Below are the code and all the weights of a small trained network. Each question names an input and a class and asks about switching units off, where a switched-off unit gives its printed mean instead of its output.

import numpy as np


def w(rows, s, z=0):
    codes = np.array(rows[::2]) - 128.0
    scale = np.full(codes.shape[1], s)
    scale[-1] = z or s
    return codes * scale


def f(y):
    return np.maximum(y, 0)


def log_softmax(a):
    a = a - a.max(-1, keepdims=True)
    return a - np.log(np.exp(a).sum(-1, keepdims=True))


def net(x, mask):
    res = np.array(x, float).reshape(1, 6) / 4 @ E
    y = f(res @ A[0][:, :-1].T + A[0][:, -1])
    res = res + np.where(mask, y, B[0][:, -1]) @ B[0][:, :-1]
    return log_softmax(res[-1] @ U[:, :-1].T + U[:, -1])


A, B = {}, {}
E = w([
[63,171,249,53],'x0',
[249,188,111,44],'x1',
[127,127,128,129],'x2',
[202,94,232,185],'x3',
[127,129,128,129],'x4',
[116,255,129,219],'x5',
],0.0047)
A[0] = w([
[19,43,134,211,39],'neuron 1',
[146,182,130,133,138],'neuron 2',
[171,94,57,182,44],'neuron 3',
[132,254,133,172,44],'neuron 4',
[176,105,191,173,62],'neuron 5',
[137,123,96,148,166],'neuron 6',
[111,232,113,209,15],'neuron 7',
[121,74,128,100,85],'neuron 8',
[123,166,127,154,63],'neuron 9',
[76,169,217,66,28],'neuron 10',
[50,93,136,181,30],'neuron 11',
[146,183,98,190,97],'neuron 12',
[181,158,120,91,55],'neuron 13',
[189,102,193,172,50],'neuron 14',
[150,110,88,160,51],'neuron 15',
[225,160,114,26,43],'neuron 16',
[154,107,83,164,39],'neuron 17',
[43,191,28,79,40],'neuron 18',
[101,198,181,82,86],'neuron 19',
[116,219,147,178,38],'neuron 20',
[52,80,137,175,38],'neuron 21',
[137,38,132,76,30],'neuron 22',
[174,98,55,177,46],'neuron 23',
[129,1,134,50,19],'neuron 24',
[157,120,100,147,159],'neuron 25',
[90,153,218,61,38],'neuron 26',
[175,104,180,155,71],'neuron 27',
[197,103,209,189,63],'neuron 28',
[127,52,130,79,2],'neuron 29',
[159,70,98,41,128],'neuron 30',
[63,151,25,56,50],'neuron 31',
[184,108,49,184,59],'neuron 32',
[232,206,109,77,37],'neuron 33',
[181,155,125,87,28],'neuron 34',
],0.0088,0.0066)
B[0] = w([
[136,235,99,150,228],'neuron 1',
[99,110,156,149,197],'neuron 2',
[103,129,82,61,176],'neuron 3',
[108,82,77,182,195],'neuron 4',
[201,115,119,118,166],'neuron 5',
[99,125,156,101,228],'neuron 6',
[115,87,51,191,182],'neuron 7',
[123,105,102,151,159],'neuron 8',
[122,110,100,152,134],'neuron 9',
[117,127,51,49,185],'neuron 10',
[130,197,94,156,162],'neuron 11',
[90,105,110,157,196],'neuron 12',
[133,173,112,152,150],'neuron 13',
[205,112,106,118,166],'neuron 14',
[111,129,96,91,138],'neuron 15',
[127,226,119,150,210],'neuron 16',
[109,130,89,82,138],'neuron 17',
[251,96,146,117,208],'neuron 18',
[80,112,118,73,188],'neuron 19',
[121,84,61,152,169],'neuron 20',
[134,196,104,149,167],'neuron 21',
[116,89,75,176,165],'neuron 22',
[106,131,85,60,177],'neuron 23',
[119,81,35,182,202],'neuron 24',
[99,120,144,97,221],'neuron 25',
[118,125,66,38,190],'neuron 26',
[188,116,126,127,160],'neuron 27',
[226,104,126,119,195],'neuron 28',
[105,79,79,180,141],'neuron 29',
[78,91,118,176,253],'neuron 30',
[255,108,130,113,211],'neuron 31',
[105,128,90,49,199],'neuron 32',
[134,218,95,172,204],'neuron 33',
[128,179,105,164,138],'neuron 34',
],0.042,0.0031)
U = w([
[119,100,89,172,76],'0',
[146,222,116,139,76],'1',
[118,135,105,48,73],'2',
[226,116,142,117,98],'3',
[127,137,132,123,247],'4',
[128,134,132,123,237],'5',
[90,126,254,123,125],'6',
[120,132,225,129,64],'7',
],0.0081,0.016)

Each question gives the input, the list of numbers given to net, and the class t.
The units are the neurons (one row each of A and B). Each row of codes is followed by its name. A weight is (code - 128) times the scale printed after its matrix; where a second scale follows, it is the last column's (A, B and U).
mask holds one flag per neuron, in row order. A switched-off neuron (its flag False) gives its mean, the last column of its row in B, instead of its output. The means were averaged over made-up inputs and are rounded, as every weight is.
A unit's drop is (log p(t) with every unit on - log p(t) with that unit switched off) / (log p(t) with every unit on - log p(t) with every unit switched off).
The circuit of an input: a set's keep is (log p(t) with only the set's units on - log p(t) with every unit switched off) / (log p(t) with every unit on - log p(t) with every unit switched off). Starting from the 12 units with the biggest drops (on a tie, the unit counted first), units are removed one at a time, each time the one whose removal leaves the highest keep (on an exact tie, the one counted first), for as long as the keep stays at least 0.8.
circuit, biggest first: the units of the circuit, biggest drop first
top k neurons: the k neurons with the biggest drops, biggest first
drop when u is switched off: that unit's drop, to one decimal
input [6,-4,6,1,-6,-6], class 0: circuit, biggest first -> neuron 24
input [6,0,3,2,6,3], class 2: circuit, biggest first -> neuron 10; neuron 26
input [-5,4,1,-4,-1,0], class 2: circuit, biggest first -> neuron 32; neuron 23
input [1,-5,-5,7,1,0], class 3: circuit, biggest first -> neuron 28; neuron 5
input [-8,-7,-7,-2,0,4], class 2: top 3 neurons -> neuron 32; neuron 3; neuron 23
input [-8,6,-8,-8,-1,-7], class 2: top 3 neurons -> neuron 32; neuron 23; neuron 3
input [4,8,-6,-5,7,0], class 1: top 2 neurons -> neuron 16; neuron 33
input [-8,-4,2,7,1,7], class 2: circuit, biggest first -> neuron 32; neuron 3
input [8,-7,-7,-7,8,5], class 2: top 2 neurons -> neuron 10; neuron 19
input [-7,2,-6,8,2,0], class 3: top 2 neurons -> neuron 28; neuron 14
input [1,-3,-5,5,2,0], class 3: top 2 neurons -> neuron 28; neuron 30
input [6,0,-1,-8,3,4], class 3: top 2 neurons -> neuron 18; neuron 31
input [-1,3,1,7,-3,8], class 0: top 2 neurons -> neuron 4; neuron 7
input [8,4,5,2,-1,8], class 0: circuit, biggest first -> neuron 4
input [5,7,1,0,-5,6], class 1: top 3 neurons -> neuron 33; neuron 16; neuron 30
input [6,-6,5,-7,1,4], class 3: top 2 neurons -> neuron 18; neuron 31
input [-8,-5,-8,-8,2,-1], class 2: circuit, biggest first -> neuron 32; neuron 3
input [4,-4,2,-5,-1,7], class 0: top 3 neurons -> neuron 7; neuron 4; neuron 20
input [-7,2,-2,-8,8,1], class 3: drop when neuron 19 is switched off -> 0.1
input [-4,-3,2,7,2,8], class 0: circuit, biggest first -> neuron 7
input [1,1,-3,-5,-1,-1], class 3: drop when neuron 31 is switched off -> 0.3
input [-4,-7,2,-2,-2,-2], class 1: drop when neuron 1 is switched off -> 0.4
